Below are the code and all the weights of a small trained network. Each question names an input and a class and asks about switching units off, where a switched-off unit gives its printed mean instead of its output.

import numpy as np


def w(rows, s, z=0):
    codes = np.array(rows[::2]) - 128.0
    scale = np.full(codes.shape[1], s)
    scale[-1] = z or s
    return codes * scale


def norm(h):
    return h / np.sqrt((h * h).mean(-1, keepdims=True) + 1e-5)


def f(y):
    return y / 2 * (1 + np.tanh(0.7978845608 * (y + 0.044715 * y**3)))


def log_softmax(a):
    a = a - a.max(-1, keepdims=True)
    return a - np.log(np.exp(a).sum(-1, keepdims=True))


def net(x, mask):
    res = np.array(x, float).reshape(1, 6) / 4 @ E
    u = 0
    for l in range(4):
        y = f(norm(res) @ A[l][:, :-1].T + A[l][:, -1])
        res = res + np.where(mask[u : u + 10], y, B[l][:, -1]) @ B[l][:, :-1]
        u += 10
    return log_softmax(norm(res)[-1] @ U[:, :-1].T + U[:, -1])


A, B = {}, {}
E = w([
[176,109,68,56,168,183,162,50,95],'x0',
[198,90,195,145,132,144,150,116,184],'x1',
[86,103,135,196,82,255,151,124,112],'x2',
[85,175,169,82,143,142,185,132,153],'x3',
[159,187,68,164,60,101,171,97,176],'x4',
[129,127,128,129,128,128,129,128,128],'x5',
],0.0091)
A[0] = w([
[207,88,84,220,142,115,46,139,78,34],'0.n1',
[253,105,246,153,137,150,118,115,199,28],'0.n2',
[83,131,189,188,88,69,82,190,144,3],'0.n3',
[59,217,63,119,127,106,69,147,24,37],'0.n4',
[162,101,172,122,104,130,141,121,175,32],'0.n5',
[179,56,85,197,126,102,94,112,85,83],'0.n6',
[152,152,145,57,143,38,80,133,159,99],'0.n7',
[46,195,172,102,174,126,236,128,172,90],'0.n8',
[189,102,88,183,129,121,80,146,87,55],'0.n9',
[117,126,128,127,130,124,171,116,141,50],'0.n10',
],0.0062,0.0077)
B[0] = w([
[117,95,167,13,14,138,87,144,150,157],'0.n1',
[61,10,65,103,146,86,247,159,177,211],'0.n2',
[142,175,122,165,149,143,106,195,174,163],'0.n3',
[60,2,76,109,145,89,219,146,172,191],'0.n4',
[95,83,105,83,183,92,149,142,137,88],'0.n5',
[90,132,182,24,57,144,128,130,162,172],'0.n6',
[153,123,172,181,71,142,177,123,48,252],'0.n7',
[150,68,132,50,3,142,55,156,144,210],'0.n8',
[100,122,183,9,73,129,122,143,152,121],'0.n9',
[138,112,130,77,158,103,58,132,148,67],'0.n10',
],0.0077,0.0024)
A[1] = w([
[81,174,167,174,124,98,126,161,164,109],'1.n1',
[162,120,120,80,140,149,150,39,83,83],'1.n2',
[67,216,207,31,132,159,185,131,173,3],'1.n3',
[180,147,133,79,168,36,113,142,116,77],'1.n4',
[147,138,97,71,183,162,143,44,112,53],'1.n5',
[196,134,167,139,142,148,116,140,155,124],'1.n6',
[191,132,174,146,133,138,99,113,155,132],'1.n7',
[120,85,198,97,239,147,65,188,59,34],'1.n8',
[178,59,62,160,96,107,2,120,132,53],'1.n9',
[149,157,131,85,191,52,99,126,175,65],'1.n10',
],0.0081,0.0068)
B[1] = w([
[214,113,71,85,209,169,78,155,109,207],'1.n1',
[157,158,113,149,153,152,76,254,147,254],'1.n2',
[150,63,143,53,24,89,79,127,120,142],'1.n3',
[141,115,203,187,79,195,174,92,31,214],'1.n4',
[204,147,90,145,172,136,78,228,152,230],'1.n5',
[28,124,46,116,132,102,162,147,99,163],'1.n6',
[15,141,51,101,145,106,173,154,98,168],'1.n7',
[81,178,127,149,128,96,83,5,229,222],'1.n8',
[111,138,169,36,65,119,160,141,153,149],'1.n9',
[114,114,163,172,92,160,178,112,62,146],'1.n10',
],0.0087,0.003)
A[2] = w([
[91,131,164,213,98,230,155,93,68,3],'2.n1',
[69,111,173,102,184,147,108,95,129,6],'2.n2',
[89,187,191,209,140,69,79,245,161,4],'2.n3',
[136,106,192,199,90,165,175,112,5,67],'2.n4',
[101,164,100,94,145,51,131,128,60,27],'2.n5',
[150,115,167,15,45,131,84,128,129,44],'2.n6',
[144,111,120,82,178,60,161,149,184,70],'2.n7',
[172,254,77,171,71,88,155,66,195,21],'2.n8',
[157,195,164,82,158,42,168,124,118,15],'2.n9',
[29,166,55,107,124,115,103,155,60,67],'2.n10',
],0.0064,0.005)
B[2] = w([
[147,193,214,137,140,134,173,125,41,195],'2.n1',
[113,150,110,102,117,89,123,101,178,105],'2.n2',
[228,147,52,79,214,168,107,189,126,211],'2.n3',
[143,200,192,165,135,94,151,94,74,245],'2.n4',
[115,79,148,148,103,135,193,120,73,113],'2.n5',
[138,108,137,73,26,130,136,119,103,249],'2.n6',
[112,117,141,205,98,171,157,140,80,150],'2.n7',
[67,94,188,75,228,93,31,35,184,224],'2.n8',
[116,111,129,158,109,186,129,102,61,120],'2.n9',
[132,16,154,121,181,86,254,148,182,175],'2.n10',
],0.007,0.0018)
A[3] = w([
[1,119,17,103,134,102,120,139,46,65],'3.n1',
[118,146,168,172,93,94,74,230,157,91],'3.n2',
[93,157,188,198,80,236,146,138,71,48],'3.n3',
[85,171,80,129,107,120,76,135,85,42],'3.n4',
[186,159,177,137,141,52,149,93,61,98],'3.n5',
[119,17,123,131,162,135,231,126,173,52],'3.n6',
[65,166,86,110,131,107,116,158,98,74],'3.n7',
[173,143,84,93,148,192,147,85,122,69],'3.n8',
[132,200,60,172,82,88,114,45,214,4],'3.n9',
[81,146,148,152,176,116,41,5,190,39],'3.n10',
],0.0073,0.0044)
B[3] = w([
[149,64,207,180,150,72,231,146,199,179],'3.n1',
[189,155,48,69,161,205,132,127,93,201],'3.n2',
[158,186,136,133,103,2,130,73,28,253],'3.n3',
[126,73,148,105,138,120,176,142,146,100],'3.n4',
[52,179,108,195,106,205,137,116,70,240],'3.n5',
[72,121,111,163,137,11,193,165,111,254],'3.n6',
[192,84,162,152,115,145,154,132,168,109],'3.n7',
[119,146,152,138,121,79,93,212,130,166],'3.n8',
[42,91,218,102,178,125,60,97,172,163],'3.n9',
[58,179,151,126,147,70,81,72,189,204],'3.n10',
],0.0079,0.0025)
U = w([
[201,170,52,132,190,187,93,208,128,186],'0',
[132,190,158,184,95,118,155,91,27,205],'1',
[98,49,122,150,145,83,227,153,178,123],'2',
[123,104,144,41,7,146,97,140,135,8],'3',
[71,158,150,140,168,117,66,53,199,90],'4',
],0.017,0.0014)

Each question gives the input, the list of numbers given to net, and the class t.
The units are the neurons (one row each of A and B). Each row of codes is followed by its name. A weight is (code - 128) times the scale printed after its matrix; where a second scale follows, it is the last column's (A, B and U).
mask holds one flag per neuron, layer by layer. A switched-off neuron (its flag False) gives its mean, the last column of its row in B, instead of its output. The means were averaged over made-up inputs and are rounded, as every weight is.
A unit's drop is (log p(t) with every unit on - log p(t) with that unit switched off) / (log p(t) with every unit on - log p(t) with every unit switched off).
The circuit of an input: a set's keep is (log p(t) with only the set's units on - log p(t) with every unit switched off) / (log p(t) with every unit on - log p(t) with every unit switched off). Starting from the 12 units with the biggest drops (on a tie, the unit counted first), units are removed one at a time, each time the one whose removal leaves the highest keep (on an exact tie, the one counted first), for as long as the keep stays at least 0.8.
units of the circuit, in order: the units of the circuit, biggest drop first
most important unit: the unit with the biggest drop
top k neurons: the k neurons with the biggest drops, biggest first
k most important neurons of layer l: the k neurons of layer l with the biggest drops, biggest first
input [-6,-8,1,-3,-6,-6], class 2: most important unit	0.n4
input [-2,-7,-5,7,7,1], class 2: top 4 neurons	(0.n4, 3.n1, 1.n8, 0.n6)
input [-2,-7,0,7,-7,3], class 2: 2 most important neurons of layer 2	(2.n10, 2.n8)
input [-8,7,7,0,8,2], class 0: units of the circuit, in order	(1.n1, 3.n2)
input [8,-2,7,-1,6,0], class 0: units of the circuit, in order	(1.n5, 1.n2)
input [5,-8,-6,-3,8,7], class 2: top 4 neurons	(0.n4, 1.n8, 3.n1, 2.n5)
input [-6,3,1,4,8,-2], class 4: top 2 neurons	(2.n8, 1.n2)
input [-3,-6,-3,8,8,-8], class 3: top 2 neurons	(0.n8, 1.n3)
input [1,-8,-7,6,8,0], class 2: units of the circuit, in order	(0.n4, 3.n1)
input [6,8,3,-7,5,3], class 2: units of the circuit, in order	(0.n2, 3.n6)
input [7,-4,-5,8,6,-5], class 3: top 3 neurons	(0.n8, 1.n3, 1.n1)
input [0,-7,-1,-8,7,-4], class 3: 2 most important neurons of layer 1	(1.n9, 1.n7)
input [-4,-4,-1,-3,-5,1], class 4: top 2 neurons	(1.n8, 1.n2)
input [-4,1,-7,2,6,-8], class 1: top 2 neurons	(1.n4, 1.n8)
input [-4,4,0,4,4,-1], class 0: top 2 neurons	(3.n2, 1.n8)
input [2,2,0,1,-5,-7], class 4: units of the circuit, in order	(1.n8)
input [2,4,-6,6,4,-2], class 1: top 2 neurons	(1.n4, 0.n6)
input [6,4,1,-3,-8,-7], class 4: top 2 neurons	(1.n8, 3.n10)
input [4,3,-3,3,4,3], class 0: 2 most important neurons of layer 1	(1.n2, 1.n8)
input [-2,-7,1,-4,8,-7], class 4: most important unit	2.n8
input [-8,-1,-8,7,7,8], class 0: top 2 neurons	(2.n3, 1.n1)
